The symbols move the nodes like this.
bm ~ dc
bm + zb
bm $ mc
bm % hp
bm ^ fd
rq ~ ml
rq + zc
rq $ pg
rq % tb
rq ^ mz
mp ~ hd
mp + gf
mp $ qn
mp % qd
mp ^ hl
ms ~ tb
ms + ds
ms $ tg
ms % mg
ms ^ ml
dn ~ nb
dn + q525
dn $ pj
dn % jp
dn ^ q696
zh ~ sd
zh + md
zh $ hm
zh % rf
zh ^ bz
tg ~ zm
tg + zd
tg $ zs
tg % fr
tg ^ ms
zq ~ rp
zq + lq
zq $ nb
zq % nf
zq ^ br
qt ~ sg
qt + jl
qt $ bl
qt % ct
qt ^ hz
lt ~ zt
lt + hj
lt $ hp
lt % bc
lt ^ hc
rn ~ hp
rn + gr
rn $ mz
rn % zz
rn ^ dc
dl ~ qj
dl + rc
dl $ pq
dl % mn
dl ^ pz
qm ~ jc
qm + hg
qm $ bz
qm % dp
qm ^ dq
ns ~ pm
ns + ld
ns $ dg
ns % zs
ns ^ bh
ct ~ jl
ct + hz
ct $ tc
ct % pj
ct ^ fb
dm ~ pj
dm + sg
dm $ bs
dm % qt
dm ^ jl
jz ~ ng
jz + qh
jz $ jh
jz % dr
jz ^ td
rh ~ q696
rh + q140
rh $ jl
rh % nb
rh ^ gz
mc ~ rn
mc + zz
mc $ ds
mc % nz
mc ^ bm
tc ~ dm
tc + qt
tc $ qj
tc % tm
tc ^ ct
qq ~ jj
qq + mp
qq $ mq
qq % lc
qq ^ qd
rm ~ cq
rm + hm
rm $ fp
rm % sr
rm ^ ch
sr ~ hm
sr + ch
sr $ gl
sr % hq
sr ^ gs
hp ~ zb
hp + fd
hp $ nz
hp % gr
hp ^ lt
jp ~ q525
jp + q696
jp $ sg
jp % rh
jp ^ q140
jl ~ dn
jl + jp
jl $ dm
jl % hz
jl ^ rh
ml ~ lz
ml + mc
ml $ ms
ml % zc
ml ^ nz
tp ~ jd
tp + hh
tp $ gp
tp % ht
tp ^ pf
lz ~ cn
lz + rn
lz $ tb
lz % mc
lz ^ zz
td ~ fp
td + gl
td $ jz
td % fz
td ^ bp
zf ~ jr
zf + cg
zf $ mj
zf % gm
zf ^ mr
dq ~ gp
dq + lb
dq $ qm
dq % rd
dq ^ ll
gn ~ td
gn + fz
gn $ cc
gn % ng
gn ^ tj
pq ~ hc
pq + fm
pq $ dc
pq % zt
pq ^ dl
fr ~ zd
fr + ms
fr $ gd
fr % pg
fr ^ mg
bb ~ dr
bb + gn
bb $ dt
bb % hf
bb ^ ng
dt ~ rl
dt + cc
dt $ gf
dt % tr
dt ^ bb
tj ~ bp
tj + gh
tj $ gn
tj % fp
tj ^ rj
gt ~ ns
gt + zs
gt $ jr
gt % sb
gt ^ gd
gf ~ tt
gf + rr
gf $ jj
gf % hl
gf ^ dt
sg ~ fb
sg + dn
sg $ jq
sg % jl
sg ^ jp
nq ~ gm
nq + qz
nq $ mm
nq % zp
nq ^ jr
ls ~ qd
ls + pp
ls $ lq
ls % jj
ls ^ hd
zp ~ qz
zp + jr
zp $ bf
zp % zf
zp ^ cg
fd ~ pq
fd + zt
fd $ bm
fd % lt
fd ^ hj
pc ~ pf
pc + dz
pc $ ll
pc % jd
pc ^ hn
hd ~ rg
hd + tt
hd $ ls
hd % gf
hd ^ rr
pg ~ ms
pg + mg
pg $ pm
pg % zm
pg ^ rq
pz ~ tc
pz + tm
pz $ dl
pz % bs
pz ^ jq
mr ~ gt
mr + sb
mr $ zf
mr % dg
mr ^ jm
ll ~ tp
ll + ht
ll $ dq
ll % qp
ll ^ pc
sb ~ zs
sb + gd
sb $ cg
sb % jm
sb ^ pm
rj ~ hq
rj + cq
rj $ tj
rj % rm
rj ^ hm
mn ~ rc
mn + pz
mn $ zt
mn % lm
mn ^ bs
nz ~ zz
nz + bm
nz $ ml
nz % cn
nz ^ hp
tb ~ zc
tb + mz
tb $ zm
tb % ds
tb ^ lz
rr ~ jh
rr + rl
rr $ hd
rr % dt
rr ^ cc
bs ~ tm
bs + jq
bs $ mn
bs % bl
bs ^ dm
lc ~ mp
lc + qd
lc $ rp
lc % ls
lc ^ pp
gp ~ qp
gp + fg
gp $ jc
gp % lb
gp ^ tp
hg ~ qr
hg + gp
hg $ mf
hg % dq
hg ^ lb
br ~ lc
br + ls
br $ zq
br % qn
br ^ jj
mm ~ jb
mm + ff
mm $ jd
mm % bf
mm ^ nq
rp ~ qn
rp + qq
rp $ q140
rp % lq
rp ^ lc
rd ~ lb
rd + ll
rd $ dp
rd % qr
rd ^ qp
fh ~ dp
fh + bt
fh $ sd
fh % mf
fh ^ jc
bc ~ hj
bc + hc
bc $ gr
bc % pq
bc ^ fm
cq ~ gs
cq + ft
cq $ gh
cq % hm
cq ^ nl
nb ~ q140
nb + gz
nb $ hz
nb % q525
nb ^ zq
bl ~ jq
bl + dm
bl $ lm
bl % tc
bl ^ qt
cg ~ cp
cg + gt
cg $ zp
cg % mr
cg ^ sb
mj ~ nq
mj + zp
mj $ pf
mj % jb
mj ^ zf
ng ~ fz
ng + tj
ng $ bb
ng % qh
ng ^ fp
dp ~ hg
dp + dq
dp $ ql
dp % bt
dp ^ rd
hl ~ rr
hl + dt
hl $ mp
hl % rg
hl ^ tr
bf ~ ff
bf + nq
bf $ hh
bf % mj
bf ^ zp
jm ~ gd
jm + pm
jm $ mr
jm % ns
jm ^ ld
tm ~ qt
tm + ct
tm $ rc
tm % jq
tm ^ pj
pf ~ mm
pf + bf
pf $ tp
pf % dz
pf ^ mj
lm ~ pz
lm + bs
lm $ hj
lm % qj
lm ^ bl
zc ~ mc
zc + nz
zc $ mg
zc % mz
zc ^ cn
lq ~ qq
lq + lc
lq $ gz
lq % br
lq ^ ls
hc ~ mn
hc + lm
hc $ lt
hc % fm
hc ^ qj
ft ~ rf
ft + ph
ft $ hq
ft % nl
ft ^ sd
ld ~ fr
ld + pg
ld $ jm
ld % bh
ld ^ zm
cc ~ jz
cc + dr
cc $ rr
cc % bb
cc ^ gn
bz ~ fh
bz + mf
bz $ zh
bz % ql
bz ^ qm
q525 ~ gz
q525 + zq
q525 $ fb
q525 % q696
q525 ^ nf
zt ~ fm
zt + dl
zt $ zb
zt % hj
zt ^ mn
gh ~ sr
gh + hq
gh $ fz
gh % rj
gh ^ cq
dg ~ sb
dg + jm
dg $ gm
dg % cp
dg ^ ns
q140 ~ nf
q140 + mq
q140 $ jp
q140 % gz
q140 ^ rp
sd ~ ql
sd + nr
sd $ ft
sd % md
sd ^ fh
gl ~ rj
gl + rm
gl $ qh
gl % bp
gl ^ sr
gm ~ cg
gm + mr
gm $ jb
gm % qz
gm ^ dg
rc ~ bl
rc + tc
rc $ fm
rc % pz
rc ^ tm
fp ~ gh
fp + rj
fp $ ng
fp % gl
fp ^ rm
hm ~ ft
hm + nl
hm $ rj
hm % ch
hm ^ zh
zz ~ gr
zz + dc
zz $ lz
zz % bm
zz ^ zb
bp ~ rm
bp + sr
bp $ td
bp % gh
bp ^ hq
jc ~ rd
jc + qr
jc $ fh
jc % hg
jc ^ gp
qj ~ bs
qj + bl
qj $ hc
qj % rc
qj ^ tc
hh ~ hn
hh + mm
hh $ fg
hh % pf
hh ^ bf
dc ~ lt
dc + bc
dc $ rn
dc % zb
dc ^ pq
ds ~ mz
ds + lz
ds $ zd
ds % ml
ds ^ mc
hn ~ mj
hn + jb
hn $ pc
hn % mm
hn ^ ff
pj ~ hz
pj + fb
pj $ tm
pj % sg
pj ^ dn
jq ~ ct
jq + pj
jq $ pz
jq % dm
jq ^ sg
gd ~ bh
gd + tg
gd $ gt
gd % pm
gd ^ fr
zb ~ bc
zb + pq
zb $ zz
zb % fd
zb ^ zt
qp ~ ht
qp + pc
qp $ rd
qp % fg
qp ^ jd
nr ~ qm
nr + dp
nr $ ph
nr % fh
nr ^ bt
gr ~ fd
gr + lt
gr $ cn
gr % dc
gr ^ bc
dr ~ qh
dr + td
dr $ rl
dr % gn
dr ^ fz
hz ~ jp
hz + rh
hz $ qt
hz % fb
hz ^ nb
nl ~ ph
nl + sd
nl $ cq
nl % zh
nl ^ md
pm ~ tg
pm + fr
pm $ sb
pm % ld
pm ^ pg
qr ~ ll
qr + qp
qr $ bt
qr % gp
qr ^ fg
bt ~ dq
bt + rd
bt $ nr
bt % jc
bt ^ qr
jd ~ dz
jd + hn
jd $ qp
jd % hh
jd ^ mm
tt ~ tr
tt + jh
tt $ pp
tt % rr
tt ^ rl
bh ~ pg
bh + zm
bh $ ns
bh % tg
bh ^ zd
ch ~ nl
ch + zh
ch $ rm
ch % gs
ch ^ rf
ht ~ hh
ht + pf
ht $ lb
ht % pc
ht ^ dz
fb ~ rh
fb + nb
fb $ ct
fb % dn
fb ^ q525
qd ~ gf
qd + hl
qd $ qq
qd % pp
qd ^ rg
gs ~ zh
gs + rf
gs $ sr
gs % ft
gs ^ ph
jr ~ dg
jr + cp
jr $ nq
jr % cg
jr ^ gt
jh ~ bb
jh + hf
jh $ rg
jh % rl
jh ^ jz
mq ~ br
mq + qn
mq $ q696
mq % rp
mq ^ qq
fg ~ pc
fg + jd
fg $ qr
fg % tp
fg ^ hh
q696 ~ zq
q696 + nf
q696 $ dn
q696 % q140
q696 ^ mq
fz ~ gl
fz + bp
fz $ dr
fz % tj
fz ^ gh
ph ~ bz
ph + ql
ph $ gs
ph % sd
ph ^ nr
ff ~ zf
ff + gm
ff $ hn
ff % nq
ff ^ qz
qh ~ tj
qh + fp
qh $ hf
qh % td
qh ^ gl
hj ~ dl
hj + mn
hj $ fd
hj % hc
hj ^ lm
dz ~ bf
dz + mj
dz $ ht
dz % hn
dz ^ jb
cn ~ bm
cn + hp
cn $ zc
cn % rn
cn ^ gr
zm ~ mg
zm + rq
zm $ ld
zm % zd
zm ^ tb
rg ~ dt
rg + tr
rg $ qd
rg % tt
rg ^ jh
nf ~ lq
nf + br
nf $ q525
nf % mq
nf ^ qn
qz ~ mr
qz + dg
qz $ ff
qz % jr
qz ^ cp
mf ~ bt
mf + jc
mf $ md
mf % qm
mf ^ hg
jb ~ zp
jb + zf
jb $ dz
jb % ff
jb ^ gm
ql ~ mf
ql + qm
ql $ rf
ql % nr
ql ^ dp
hf ~ gn
hf + ng
hf $ tr
hf % jz
hf ^ qh
gz ~ mq
gz + rp
gz $ rh
gz % zq
gz ^ lq
cp ~ jm
cp + ns
cp $ qz
cp % gt
cp ^ zs
zs ~ ld
zs + bh
zs $ cp
zs % gd
zs ^ tg
lb ~ fg
lb + tp
lb $ hg
lb % ll
lb ^ ht
mg ~ ds
mg + ml
mg $ fr
mg % rq
mg ^ zc
hq ~ ch
hq + gs
hq $ bp
hq % cq
hq ^ ft
jj ~ pp
jj + hd
jj $ br
jj % mp
jj ^ gf
pp ~ hl
pp + rg
pp $ lc
pp % hd
pp ^ tt
rl ~ hf
rl + jz
rl $ tt
rl % cc
rl ^ dr
qn ~ ls
qn + jj
qn $ nf
qn % qq
qn ^ mp
tr ~ cc
tr + bb
tr $ hl
tr % jh
tr ^ hf
md ~ nr
md + fh
md $ nl
md % bz
md ^ mf
rf ~ md
rf + bz
rf $ ch
rf % ph
rf ^ ql
mz ~ nz
mz + cn
mz $ rq
mz % lz
mz ^ rn
fm ~ lm
fm + qj
fm $ bc
fm % dl
fm ^ rc
zd ~ rq
zd + tb
zd $ bh
zd % ms
zd ^ ds

The rows follow the links: the fewer symbols apart two nodes are, the more alike their rows tend to be.

Each row is also shifted at random along 6 hidden directions that mean nothing.

Some nodes, each with a row of numbers:
nz -> [-30,0,-4,-26,-7,-34,27,7,-44,13,-1,26,-25,-12,36,-3,-27,-14,-23,4,25,-1,-8,-26,59,5]
ms -> [-44,-22,-23,1,-48,-15,-27,-6,12,-7,30,-13,10,4,16,7,-4,23,-10,43,39,32,-8,-31,-33,9]
qp -> [-59,21,-6,-4,50,76,-63,1,-10,-26,-22,-7,37,39,-23,4,-32,-44,-33,14,-5,-14,13,33,-25,-29]
mm -> [50,-13,-4,35,-26,8,4,15,-31,40,31,-26,18,-25,-7,21,46,-60,20,1,42,0,23,-14,-24,-4]
rd -> [-34,-11,43,-25,30,43,-14,-15,22,-10,25,-18,1,-13,18,19,-28,-58,36,-10,2,-34,26,26,-10,-3]
br -> [42,-11,11,-4,-20,-32,11,-27,33,-2,15,-18,-67,-50,6,8,5,55,47,-43,-20,4,-24,8,-5,-15]
rq -> [-6,-16,-36,2,-93,-34,7,-18,26,-15,40,14,-13,-9,29,21,-8,62,18,51,36,41,-6,-39,-40,10]
sb -> [-37,47,4,-8,12,35,-7,-15,3,-32,-21,-16,19,32,12,-13,-26,-21,-35,-7,6,-20,37,2,48,-11]
hc -> [-90,-26,14,3,20,-13,-37,12,12,-1,1,-46,28,16,3,-21,6,2,-40,-13,20,15,-16,-22,3,19]
ds -> [3,20,-26,-9,-28,-28,-13,5,-49,2,-9,-7,-22,-16,33,-34,-34,43,-54,38,26,32,-10,-36,79,-14]
ll -> [-19,-34,-17,-35,-10,35,29,-51,-9,-38,-22,9,-53,-34,9,4,-71,44,-25,43,-6,35,27,17,28,-10]
jp -> [-14,-6,18,25,10,-30,35,27,43,21,-5,5,38,26,-11,-13,40,-7,0,-18,-8,-10,4,-27,-9,51]
fz -> [70,10,12,14,-10,9,22,-15,12,-22,-9,7,-7,-5,8,8,-4,42,41,-31,-42,25,-1,41,-18,-37]
qh -> [96,36,46,45,5,0,22,7,54,14,-13,-47,15,-21,20,-47,-4,41,15,-16,-34,9,32,-6,64,1]
rl -> [47,-27,36,-9,35,-16,27,11,-1,38,-1,-16,0,-30,-19,-27,37,-18,6,-4,-15,-26,6,-4,50,40]
rr -> [-4,-31,17,24,51,-9,16,51,-14,61,-15,20,24,-7,-32,-13,23,-47,-15,10,-9,-9,-8,-10,-4,36]
ph -> [76,35,18,1,33,30,-36,11,-2,26,1,-45,13,-12,-27,-36,28,-31,-6,25,-7,-53,27,0,61,11]
hh -> [27,-6,-24,-5,-40,29,-8,-36,20,-10,24,-23,-23,-28,-21,20,13,-1,17,31,22,-9,30,-5,-28,6]
fp -> [-6,-6,57,53,20,15,-5,27,97,29,13,-27,34,-13,26,-22,-38,1,31,19,-16,16,26,-15,-17,26]
tt -> [22,10,3,5,25,-11,4,14,48,30,-19,6,-12,-14,-19,-43,-9,33,-21,53,-21,-25,12,-30,51,53]
zh -> [5,-44,-12,-11,29,18,0,20,-49,21,-21,17,14,-15,-26,-22,-15,3,-43,70,-5,29,1,5,12,16]
rf -> [-31,-52,9,-4,14,18,-16,27,27,25,14,11,54,2,-9,-22,-17,3,-16,104,4,21,15,-21,-26,57]
zf -> [-1,38,42,5,16,9,-34,34,9,30,29,-42,51,8,41,-35,-15,-67,-4,27,33,-36,32,-33,64,18]
cp -> [-38,10,-3,-17,-24,15,24,-22,4,-35,2,25,14,26,29,18,-31,-8,1,8,11,3,27,3,-2,-2]
mz -> [-31,22,-6,12,-34,-27,-15,26,15,14,32,19,26,25,36,9,-7,-16,15,21,32,-2,-8,-38,-23,14]
fr -> [5,36,-16,51,-20,16,-21,3,11,2,-13,-64,26,7,-8,-27,16,-4,-48,-6,28,10,33,-32,33,-6]
hj -> [-15,-38,-3,37,-29,-40,58,-3,-4,7,-41,-38,-9,-33,23,-51,-19,78,-80,9,14,84,14,-50,84,20]
qr -> [0,-15,24,34,8,33,34,5,4,10,-9,-1,15,-14,20,12,-32,-38,11,-11,2,23,38,11,-8,-13]
ql -> [74,-18,2,-49,-19,2,20,-30,-34,-19,18,8,-11,-22,5,9,11,19,36,24,-13,-3,6,31,12,-7]
hl -> [-13,-11,-38,-27,12,-4,-2,3,-3,-9,-28,70,-26,11,-30,1,-26,55,-15,53,-32,11,-33,10,-29,11]
jm -> [16,45,-29,53,-50,26,46,-14,16,-30,-16,18,37,46,2,32,13,-7,8,-35,6,16,42,5,-49,-25]
dm -> [-44,-27,-21,-30,23,-43,13,17,-64,22,-13,53,-56,-22,4,6,-23,-1,-27,-4,6,11,-53,-6,23,-5]
jq -> [-44,39,-12,-10,14,-25,-45,20,25,6,-5,20,-15,16,9,-24,-36,29,-26,32,-2,-20,-32,-30,27,14]
q696 -> [32,1,9,25,-22,-31,39,-5,42,-7,-10,-5,23,20,-8,-11,44,48,10,-34,-23,10,1,-5,-13,21]
bb -> [15,-32,20,-11,38,-5,13,22,-32,8,-16,12,40,14,-14,-20,20,6,-13,4,-28,13,-18,22,7,13]
mc -> [-39,6,1,45,-22,-32,21,52,-4,39,13,37,47,29,39,6,-8,-43,-1,5,34,21,0,-46,-21,16]
dq -> [-1,-10,54,26,25,26,19,10,20,27,7,-28,19,-26,36,-15,-39,-49,7,-1,6,5,46,-3,40,7]
dl -> [-73,-46,17,7,10,-26,-26,12,0,16,18,-39,6,-10,8,-3,13,-13,-16,-27,26,17,-27,-18,-17,13]
gz -> [-22,4,-1,-15,6,-10,-22,-6,19,-46,-11,8,39,56,-16,-5,25,57,-1,-20,-38,13,-36,28,-46,-8]
gd -> [-43,14,-13,-15,23,31,-9,-28,-43,-31,-46,-41,-15,-1,0,-33,-36,5,-88,0,12,6,27,-2,95,-14]
tj -> [15,-15,30,-9,35,13,0,-4,-3,-9,-22,-8,-15,-25,18,-26,-50,39,-8,1,-35,30,-6,26,39,-24]
rm -> [-6,-4,10,-5,38,33,-24,-9,27,4,-13,-6,-39,-35,-11,-9,-48,7,-2,24,-20,-11,10,14,12,-3]
dr -> [-10,-34,46,-35,26,-4,-13,-2,44,-9,19,-14,30,0,14,-26,-9,30,18,32,-27,-4,-2,8,7,37]
dn -> [-31,2,-4,-33,28,-18,3,1,-6,-13,-13,29,8,37,-26,5,34,-6,-6,-27,-20,-36,-30,12,-12,19]
ml -> [-32,-9,-14,-4,-30,-30,-11,20,-30,13,32,17,4,0,27,21,0,-23,7,10,41,13,-23,-24,-26,-6]
hq -> [14,-8,-8,8,38,33,-5,1,-11,16,-35,0,-39,-38,-22,-16,-42,7,-30,26,-19,8,11,8,32,-11]

In each set, the symbols that take the first to the second take the third to the fourth, perhaps in another order. Give the fourth.
Answer with the node's name.
A [-81,-51,-3,-7,7,-39,-28,23,-25,16,7,-1,-15,-20,22,-11,-32,30,-36,14,18,52,-47,-24,2,3]
B [1,12,-15,-22,13,-22,22,0,-21,-6,-19,39,-8,29,-31,14,45,-10,2,-43,-19,-37,-26,15,-11,4]
C [14,9,-5,13,21,-38,43,23,-31,39,-19,28,-28,-9,-15,4,31,-39,-5,-48,2,-30,-17,-15,28,12]
D mq

A [17,26,13,67,35,-3,-11,53,51,63,-9,0,0,-10,-18,-14,2,-27,6,-4,-10,-21,-3,-27,-10,20]
B [-32,-43,-8,-27,35,-10,-7,11,-14,26,12,48,-51,-25,-32,41,7,-33,34,-8,-9,-25,-44,21,-64,6]
C [-17,33,5,-29,55,-22,-10,14,-20,16,-36,3,-25,4,-14,-41,-3,-9,-52,-8,-15,-52,-15,-16,97,21]
D hz

A [50,24,-43,31,-40,-42,25,5,-44,10,-15,33,-56,-16,3,18,9,41,5,-45,1,33,-41,-6,-7,-46]
B [-69,-30,11,-50,61,-18,-8,11,-38,-3,-19,18,13,28,-22,-11,21,-20,-35,-20,-15,-25,-36,14,15,25]
C [-21,10,14,24,16,-8,-39,19,65,15,9,-3,-7,-1,2,-3,-18,21,25,-1,-17,1,-25,-9,-39,3]
D tr

A [8,7,17,36,22,-11,-17,25,27,33,3,-10,-27,-24,-5,7,1,-9,29,-41,-12,-6,-25,0,-24,-12]
B [45,22,-8,-3,7,-10,-19,-17,-16,-13,-9,-4,-54,-16,-14,17,13,32,28,-66,-31,-4,-43,39,-17,-56]
C [1,-42,42,15,44,-33,19,16,-32,34,-26,-49,-21,-53,16,-47,-9,17,-43,-44,-8,41,-20,-7,85,-2]
D zq

A [61,-16,-45,7,-47,6,22,-3,-93,-5,2,26,6,-3,-11,28,24,-2,-1,9,20,48,-6,20,-34,-43]
B [17,30,3,-51,-15,9,-15,-19,-40,-26,29,8,-4,10,26,18,-1,-33,31,-2,15,-36,5,21,18,-28]
C [0,-15,32,27,-39,-11,77,-7,37,24,26,-5,1,-30,53,12,-18,-41,30,-2,34,4,58,-39,26,33]
D gd

A [30,4,-27,54,-13,42,29,-4,-9,3,-37,-13,2,-17,-14,-7,-23,8,-39,22,6,45,45,-4,9,-18]
B [-6,-49,-2,-25,10,19,-18,-10,-50,24,31,-34,-19,-47,-20,19,22,-65,1,14,43,-17,11,2,-5,1]
C [-47,-11,5,-4,-19,18,22,-31,34,-15,22,-17,-2,1,9,31,6,-47,21,-22,28,-19,40,-6,-26,16]
D tg

A [-32,-34,43,-16,34,22,-25,-5,45,2,36,-3,-10,-18,2,35,-13,-37,68,-19,-16,-22,-9,34,-69,-3]
B [53,-33,-1,5,2,12,11,20,-57,25,13,21,34,3,-27,24,51,-48,25,3,0,6,-5,27,-53,-11]
C [-16,-9,-25,-56,-28,-32,59,-40,-52,-29,-8,46,-59,-11,10,30,1,8,-2,-34,7,-10,-10,8,30,-7]
D qj

A [-1,-19,-26,-27,-29,6,10,-52,-45,-25,4,-39,-60,-40,-15,21,19,0,-14,-32,32,0,7,8,22,-24]
B [6,24,-19,-36,-35,-22,-40,-19,-20,-10,40,-12,-39,-11,13,23,17,-9,27,-9,34,-33,-21,-5,1,-20]
C [45,77,-24,34,41,16,-34,30,9,16,-50,16,-7,25,-38,-33,-4,23,-37,7,-39,-30,-10,1,36,-14]
D cc

A [3,18,-26,18,-18,-21,-33,8,-33,-6,6,-1,-12,14,-14,33,40,1,16,-66,5,11,-52,17,-57,-51]
B [-2,33,2,26,18,-35,-3,35,8,45,-2,9,-24,-9,6,-12,3,-25,-2,-21,11,-30,-17,-36,31,12]
C [30,-13,-7,-39,-48,-13,52,-28,-54,-18,22,32,-29,-26,42,30,-16,-3,31,0,21,11,10,10,20,-22]
D jm

A [34,46,-28,30,-37,20,-16,-29,3,-20,-6,-50,-7,9,-25,11,45,-10,-5,-42,23,-17,26,-2,-2,-27]
B [36,20,5,45,-23,-41,81,21,-27,46,-14,7,-17,-22,29,-3,12,-45,-9,-49,29,-2,25,-41,67,6]
C [-65,3,2,-27,-6,24,-51,-38,56,-26,29,-62,-3,1,-6,-1,3,-12,-10,18,32,-42,28,-18,2,28]
D cn

A [-27,48,-17,7,-7,40,-9,-23,13,-44,-20,-12,26,46,-6,7,-5,-14,-22,-18,3,-14,34,8,-1,-16]
B [-12,-21,-26,-18,-38,-7,-21,-24,-34,-8,33,-25,-29,-21,-7,33,30,-16,10,-18,40,-1,-16,0,-34,-20]
C [-21,-49,35,-21,6,8,27,8,-8,-3,2,15,33,-13,54,-30,-68,25,-17,66,-5,58,19,-3,39,18]
D qp

A [2,-1,7,-31,9,45,2,-28,-23,-36,4,15,-11,3,5,40,-19,-33,37,-30,-14,-11,9,56,-33,-44]
B [45,-7,-24,55,-70,29,65,-32,55,-14,-4,18,-11,-16,2,34,-18,31,32,16,4,47,53,-5,-61,-3]
C [43,38,9,35,-9,-32,-17,-1,12,22,2,-74,-40,-38,7,-25,27,11,-10,-59,17,-14,-5,-27,64,-16]
D bl

A [14,25,28,-53,20,31,-41,-15,0,-38,17,-7,28,25,19,-12,-21,2,23,27,-20,-29,7,36,22,-13]
B [-35,-60,39,39,21,20,56,21,-12,37,-18,-6,16,-40,40,-17,-69,-30,-32,26,14,63,46,-15,39,14]
C [31,17,-19,36,-16,45,-9,-13,20,2,1,-30,2,-8,-27,14,15,-26,2,9,16,-9,41,-2,-26,-8]
D bf

A [46,-7,10,-22,39,28,-31,11,-49,20,16,-11,17,-3,-40,14,54,-75,24,-7,2,-46,-3,34,-20,-9]
B [60,1,-4,-62,-36,10,11,-46,-13,-55,18,28,-8,1,18,14,-14,51,44,30,-26,5,4,43,-2,-24]
C [-12,-22,-3,-43,-31,-1,-25,-16,7,-10,32,-15,3,-22,28,-23,-33,34,-13,98,31,10,17,-31,34,29]
D qz

A [31,49,-8,89,-26,-12,3,20,18,9,-23,-44,45,37,-12,-11,56,6,-16,-72,5,23,6,-17,-13,-22]
B [-20,-23,16,0,21,-54,25,27,-12,63,16,4,-61,-59,14,0,-1,-44,7,-23,25,-25,-21,-40,42,29]
C [-22,-47,38,-4,11,-40,42,2,36,18,0,-23,8,-19,7,-29,20,19,-9,-9,-4,7,1,-26,36,59]
D ls

